Below are the code and all the weights of a small trained network. Each question names an input and a target symbol and asks about switching units off, where a switched-off unit gives its printed mean instead of its output.

import numpy as np


def w(rows, s, z=0):
    codes = np.array(rows[::2]) - 128.0
    scale = np.full(codes.shape[1], s)
    scale[-1] = z or s
    return codes * scale


def norm(h):
    return h / np.sqrt((h * h).mean(-1, keepdims=True) + 1e-5)


def f(y):
    return y / 2 * (1 + np.tanh(0.7978845608 * (y + 0.044715 * y**3)))


def softmax(a):
    e = np.exp(a - a.max(-1, keepdims=True))
    return e / e.sum(-1, keepdims=True)


def log_softmax(a):
    a = a - a.max(-1, keepdims=True)
    return a - np.log(np.exp(a).sum(-1, keepdims=True))


def net(x, mask):
    ids = ['γεζημψω'.index(c) for c in x.split()]
    T = len(ids)
    res = E[ids] + P[:T]
    u = 0
    for l in range(3):
        q, k, v = (norm(res) @ M[l].T for M in (Q, K, V))
        z = softmax(np.where(np.tri(T) > 0, q @ k.T / 2**0.5, -1e9)) @ v
        res = res + np.where(mask[u], z, O[l][:, -1]) @ O[l][:, :-1]
        u += 1
        y = f(norm(res) @ A[l][:, :-1].T + A[l][:, -1])
        res = res + np.where(mask[u : u + 12], y, B[l][:, -1]) @ B[l][:, :-1]
        u += 12
    return log_softmax(norm(res)[-1] @ U[:, :-1].T + U[:, -1])


Q, K, V, O, A, B = {}, {}, {}, {}, {}, {}
E = w([
[110,149,145,168,90,83,169],'γ',
[159,164,160,62,177,28,47],'ε',
[130,163,110,91,3,130,137],'ζ',
[105,124,138,84,145,194,56],'η',
[156,73,115,24,198,49,52],'μ',
[192,162,161,50,162,167,190],'ψ',
[132,186,73,134,168,201,129],'ω',
],0.006)
P = w([
[65,148,218,113,74,167,121],'0',
[122,159,176,132,185,116,116],'1',
[164,17,199,157,45,181,124],'2',
[90,175,130,74,216,92,219],'3',
[160,146,123,162,184,94,136],'4',
[210,75,156,148,64,154,158],'5',
[97,108,65,128,181,28,253],'6',
[168,141,108,177,170,105,145],'7',
[193,56,174,164,43,139,141],'8',
],0.0048)
Q[0] = w([
[211,117,170,89,134,95,44],'0.h0',
[202,138,254,185,78,167,52],'0.h0',
],0.0065)
K[0] = w([
[77,162,153,118,106,176,139],'0.h0',
[3,112,194,96,113,132,107],'0.h0',
],0.0067)
V[0] = w([
[49,120,71,150,114,99,82],'0.h0',
[143,254,79,152,109,137,164],'0.h0',
],0.0031)
O[0] = w([
[92,32,243,133,255,22,199,62],'0.h0',
[195,174,123,118,180,161,127,5],'0.h0',
],0.004,0.0012)
A[0] = w([
[127,126,192,60,123,192,185,204],'0.n0',
[174,140,124,191,151,190,130,112],'0.n1',
[219,158,95,117,96,89,119,143],'0.n2',
[135,161,166,216,126,121,152,7],'0.n3',
[215,105,78,155,67,60,88,86],'0.n4',
[83,96,160,126,235,147,129,143],'0.n5',
[103,146,127,103,83,155,84,192],'0.n6',
[157,79,62,102,166,77,117,151],'0.n7',
[254,191,178,72,73,146,123,113],'0.n8',
[33,58,70,91,60,96,114,187],'0.n9',
[114,83,102,147,252,118,64,29],'0.n10',
[109,64,109,207,78,124,234,131],'0.n11',
],0.0042,0.0015)
B[0] = w([
[100,161,111,169,232,72,115,200],'0.n0',
[158,81,178,22,187,54,106,122],'0.n1',
[54,95,135,209,121,205,159,185],'0.n2',
[238,125,92,43,72,62,104,89],'0.n3',
[45,149,182,193,112,206,137,185],'0.n4',
[105,223,167,195,96,84,157,195],'0.n5',
[100,140,155,253,184,128,166,178],'0.n6',
[106,224,195,165,111,217,133,250],'0.n7',
[68,23,120,168,162,158,129,211],'0.n8',
[34,204,156,171,224,124,122,198],'0.n9',
[142,185,101,231,106,127,179,219],'0.n10',
[185,151,182,106,149,182,83,143],'0.n11',
],0.0032,0.002)
Q[1] = w([
[157,88,160,215,129,124,75],'1.h0',
[132,1,148,3,4,139,130],'1.h0',
],0.0066)
K[1] = w([
[92,131,169,135,78,104,157],'1.h0',
[64,129,187,98,159,91,2],'1.h0',
],0.0085)
V[1] = w([
[99,122,1,82,77,140,21],'1.h0',
[76,156,154,124,45,93,118],'1.h0',
],0.0039)
O[1] = w([
[150,150,160,234,215,101,185,5],'1.h0',
[87,80,1,220,77,92,114,155],'1.h0',
],0.006,0.0023)
A[1] = w([
[30,177,3,86,72,127,183,196],'1.n0',
[133,136,107,149,157,48,83,29],'1.n1',
[190,92,176,106,96,27,171,160],'1.n2',
[101,200,185,138,164,68,143,96],'1.n3',
[90,98,177,185,137,212,130,87],'1.n4',
[41,29,58,195,157,109,98,181],'1.n5',
[224,212,70,56,149,161,214,95],'1.n6',
[127,212,178,157,4,173,86,116],'1.n7',
[169,168,63,108,28,69,47,8],'1.n8',
[181,109,132,115,160,49,45,212],'1.n9',
[155,174,112,116,186,103,127,191],'1.n10',
[178,89,152,144,182,76,148,139],'1.n11',
],0.0043,0.0018)
B[1] = w([
[226,162,151,140,195,80,82,227],'1.n0',
[85,98,96,75,80,134,183,132],'1.n1',
[79,188,68,138,155,201,99,137],'1.n2',
[136,137,217,107,151,164,169,168],'1.n3',
[167,180,146,200,115,25,133,164],'1.n4',
[213,162,93,117,136,161,220,254],'1.n5',
[145,120,178,176,57,222,74,171],'1.n6',
[156,107,87,51,255,136,108,176],'1.n7',
[91,162,70,65,39,211,86,150],'1.n8',
[152,176,104,111,49,216,221,212],'1.n9',
[161,173,156,135,195,176,162,176],'1.n10',
[134,223,70,131,16,148,134,121],'1.n11',
],0.0036,0.0027)
Q[2] = w([
[87,1,77,167,28,117,148],'2.h0',
[156,16,142,130,103,138,82],'2.h0',
],0.0079)
K[2] = w([
[21,149,131,151,66,2,119],'2.h0',
[26,97,128,164,140,93,68],'2.h0',
],0.0074)
V[2] = w([
[167,211,102,181,29,119,62],'2.h0',
[151,103,149,4,82,149,254],'2.h0',
],0.0042)
O[2] = w([
[62,174,222,120,136,235,234,2],'2.h0',
[91,2,146,162,142,87,129,200],'2.h0',
],0.0054,0.00073)
A[2] = w([
[159,67,148,138,81,219,154,101],'2.n0',
[190,130,59,85,32,114,113,120],'2.n1',
[83,171,168,84,97,165,154,130],'2.n2',
[102,55,50,213,124,97,141,147],'2.n3',
[131,188,163,91,161,58,129,121],'2.n4',
[145,119,170,77,148,120,57,84],'2.n5',
[50,113,127,118,208,1,206,11],'2.n6',
[157,152,106,246,140,76,113,102],'2.n7',
[61,230,103,128,148,85,138,65],'2.n8',
[168,52,161,62,117,111,63,1],'2.n9',
[153,53,183,210,138,132,191,55],'2.n10',
[138,163,36,208,119,106,169,76],'2.n11',
],0.007,0.0044)
B[2] = w([
[99,123,140,145,133,58,131,207],'2.n0',
[105,131,110,90,155,162,79,251],'2.n1',
[163,86,114,149,164,144,109,213],'2.n2',
[135,164,110,147,114,179,228,224],'2.n3',
[100,126,111,190,112,159,128,227],'2.n4',
[147,141,142,115,84,94,190,189],'2.n5',
[41,205,118,90,3,143,156,209],'2.n6',
[128,103,108,154,168,81,110,173],'2.n7',
[148,67,122,132,78,39,105,177],'2.n8',
[196,111,145,93,144,67,148,161],'2.n9',
[107,187,99,90,94,118,62,147],'2.n10',
[159,53,78,112,117,129,152,154],'2.n11',
],0.0076,0.0028)
U = w([
[134,122,75,42,124,179,29,40],'γ',
[60,2,180,137,127,130,99,73],'ε',
[187,62,37,157,130,131,190,98],'ζ',
[139,165,112,194,142,27,43,22],'η',
[67,189,126,113,45,100,182,253],'μ',
[194,103,182,29,120,44,139,157],'ψ',
[169,170,203,160,164,205,162,140],'ω',
],0.0099,0.0011)

Each question gives the input, a string of symbols that net reads in full, and the target symbol t.
The units are the heads (2 rows each of Q, K, V and O) and the neurons (one row each of A and B). Each row of codes is followed by its name. A weight is (code - 128) times the scale printed after its matrix; where a second scale follows, it is the last column's (O, A, B and U).
mask holds one flag per unit, layer by layer, with each layer's heads first. A switched-off unit (its flag False) gives its mean, the last column of its rows in O or B, instead of its output. The means were averaged over made-up inputs and are rounded, as every weight is.
A unit's drop is (log p(t) with every unit on - log p(t) with that unit switched off) / (log p(t) with every unit on - log p(t) with every unit switched off).
The circuit of an input: a set's keep is (log p(t) with only the set's units on - log p(t) with every unit switched off) / (log p(t) with every unit on - log p(t) with every unit switched off). Starting from the 12 units with the biggest drops (on a tie, the unit counted first), units are removed one at a time, each time the one whose removal leaves the highest keep (on an exact tie, the one counted first), for as long as the keep stays at least 0.8.
units of the circuit, in order: the units of the circuit, biggest drop first
most important unit: the unit with the biggest drop
top k neurons: the k neurons with the biggest drops, biggest first
k most important neurons of layer l: the k neurons of layer l with the biggest drops, biggest first
input γ ψ μ ω ψ γ ω η, target ω: top neuron	(0.n10)
input ψ ε μ ψ, target ψ: top 2 neurons	(1.n6 0.n8)
input μ ζ μ ε ε μ μ η, target ζ: units of the circuit, in order	(1.h0 2.n11)
input ε μ ψ η μ, target ψ: units of the circuit, in order	(1.h0 2.n5)
input ζ ζ μ, target ω: units of the circuit, in order	(1.h0 2.h0)
input μ μ μ μ ψ μ ζ, target ψ: top 4 neurons	(0.n9 1.n0 0.n11 0.n8)
input ψ μ ψ η ε, target ψ: top 2 neurons	(0.n8 2.n5)
input γ μ μ ψ η ζ ε μ ω, target ε: 2 most important neurons of layer 0	(0.n1 0.n10)
input μ μ ψ, target ζ: 2 most important neurons of layer 2	(2.n3 2.n6)
input μ μ ψ μ μ γ η ζ, target ζ: 2 most important neurons of layer 2	(2.n3 2.n11)
input γ η μ η γ ω ζ, target ω: top 2 neurons	(1.n6 0.n11)
input ζ γ η η ε, target γ: top 3 neurons	(0.n9 1.n8 0.n0)
input η ζ ψ, target γ: top 2 neurons	(0.n6 2.n1)
input ε ζ ω γ μ η μ, target μ: units of the circuit, in order	(2.n6)
input ψ μ η η η ε μ μ μ, target η: top 2 neurons	(1.n4 0.n4)
input ψ μ μ, target η: top 2 neurons	(2.n10 2.n7)
input μ μ μ μ μ μ, target ζ: top 3 neurons	(2.n3 0.n4 0.n9)
input μ ω γ ε η η η μ, target γ: 3 most important neurons of layer 0	(0.n1 0.n9 0.n0)
input γ ζ μ ψ μ ζ μ μ η, target ε: 2 most important neurons of layer 1	(1.n0 1.n5)
input ψ μ η μ μ ζ, target η: 2 most important neurons of layer 0	(0.n4 0.n11)
input η ψ ω μ μ ζ, target γ: most important unit	2.h0
input γ μ ω, target ε: 2 most important neurons of layer 2	(2.n0 2.n3)
input ζ ω ψ μ ψ ψ μ η γ, target ω: top 3 neurons	(1.n0 0.n11 2.n2)
input ζ μ γ, target ω: top 3 neurons	(1.n0 2.n2 1.n9)
